Below are the code and all the weights of a small trained network. Each question names an input and a class and asks about switching units off, where a switched-off unit gives its printed mean instead of its output.

import numpy as np


def w(rows, s, z=0):
    codes = np.array(rows[::2]) - 128.0
    scale = np.full(codes.shape[1], s)
    scale[-1] = z or s
    return codes * scale


def f(y):
    return y / 2 * (1 + np.tanh(0.7978845608 * (y + 0.044715 * y**3)))


def log_softmax(a):
    a = a - a.max(-1, keepdims=True)
    return a - np.log(np.exp(a).sum(-1, keepdims=True))


def net(x, mask):
    res = np.array(x, float).reshape(1, 6) / 4 @ E
    y = f(res @ A[0][:, :-1].T + A[0][:, -1])
    res = res + np.where(mask, y, B[0][:, -1]) @ B[0][:, :-1]
    return log_softmax(res[-1] @ U[:, :-1].T + U[:, -1])


A, B = {}, {}
E = w([
[73,39,167,216],'x0',
[203,199,177,93],'x1',
[144,172,62,166],'x2',
[255,77,98,158],'x3',
[90,139,23,119],'x4',
[129,194,98,242],'x5',
],0.0086)
A[0] = w([
[140,158,176,208,254],'N0',
[89,182,93,117,194],'N1',
[43,134,141,92,100],'N2',
[208,123,144,84,130],'N3',
[226,144,123,48,108],'N4',
[102,90,28,138,151],'N5',
[178,137,129,129,94],'N6',
[131,8,170,171,150],'N7',
[59,140,205,77,177],'N8',
],0.013,0.0044)
B[0] = w([
[190,158,145,151,217],'N0',
[171,168,5,120,191],'N1',
[22,181,125,91,182],'N2',
[174,57,178,55,205],'N3',
[185,1,149,62,235],'N4',
[105,68,79,142,208],'N5',
[169,90,136,67,155],'N6',
[83,89,244,251,244],'N7',
[89,226,143,70,211],'N8',
],0.01,0.011)
U = w([
[128,145,78,163,252],'0',
[90,69,1,131,87],'1',
[202,167,105,129,205],'2',
[138,149,207,122,130],'3',
[177,47,156,13,160],'4',
[50,60,175,193,67],'5',
[40,172,111,27,1],'6',
],0.011,0.0043)

Each question gives the input, the list of numbers given to net, and the class t.
The units are the neurons (one row each of A and B). Each row of codes is followed by its name. A weight is (code - 128) times the scale printed after its matrix; where a second scale follows, it is the last column's (A, B and U).
mask holds one flag per neuron, in row order. A switched-off neuron (its flag False) gives its mean, the last column of its row in B, instead of its output. The means were averaged over made-up inputs and are rounded, as every weight is.
A unit's drop is (log p(t) with every unit on - log p(t) with that unit switched off) / (log p(t) with every unit on - log p(t) with every unit switched off).
The circuit of an input: a set's keep is (log p(t) with only the set's units on - log p(t) with every unit switched off) / (log p(t) with every unit on - log p(t) with every unit switched off). Starting from all 9 units, units are removed one at a time, each time the one whose removal leaves the highest keep (on an exact tie, the one counted first), for as long as the keep stays at least 0.8.
circuit, biggest first: the units of the circuit, biggest drop first
most important unit: the unit with the biggest drop
k most important neurons: the k neurons with the biggest drops, biggest first
drop when u is switched off: that unit's drop, to one decimal
input [5,3,5,-6,4,4], class 1: circuit, biggest first : (N1)
input [4,8,-4,-2,4,-3], class 6: circuit, biggest first : (N8 N7 N4)
input [5,8,2,-6,0,1], class 6: circuit, biggest first : (N7 N8)
input [-6,-8,-7,0,-3,4], class 0: 3 most important neurons : (N4 N7 N3)
input [1,2,-7,-8,-8,3], class 6: 2 most important neurons : (N8 N2)
input [5,5,-6,-6,2,8], class 2: 2 most important neurons : (N0 N7)
input [1,-6,1,-5,1,3], class 1: 2 most important neurons : (N5 N1)
input [1,-7,-1,8,4,4], class 5: 2 most important neurons : (N7 N1)
input [8,0,-3,-6,8,6], class 1: 3 most important neurons : (N1 N5 N7)
input [-1,6,8,6,7,3], class 4: 2 most important neurons : (N4 N6)
input [-2,-1,5,6,3,7], class 1: 3 most important neurons : (N5 N7 N8)
input [-5,-8,1,5,1,2], class 1: 2 most important neurons : (N5 N7)
input [5,8,8,7,-7,2], class 4: drop when N3 is switched off : 0.1
input [-3,-8,-1,-6,0,4], class 6: drop when N5 is switched off : -0.1
input [-4,-2,-2,-4,5,6], class 1: most important unit : N1
input [3,8,1,-5,3,4], class 2: drop when N0 is switched off : 0.2
input [6,-1,-4,-3,3,-7], class 5: drop when N1 is switched off : 0.1
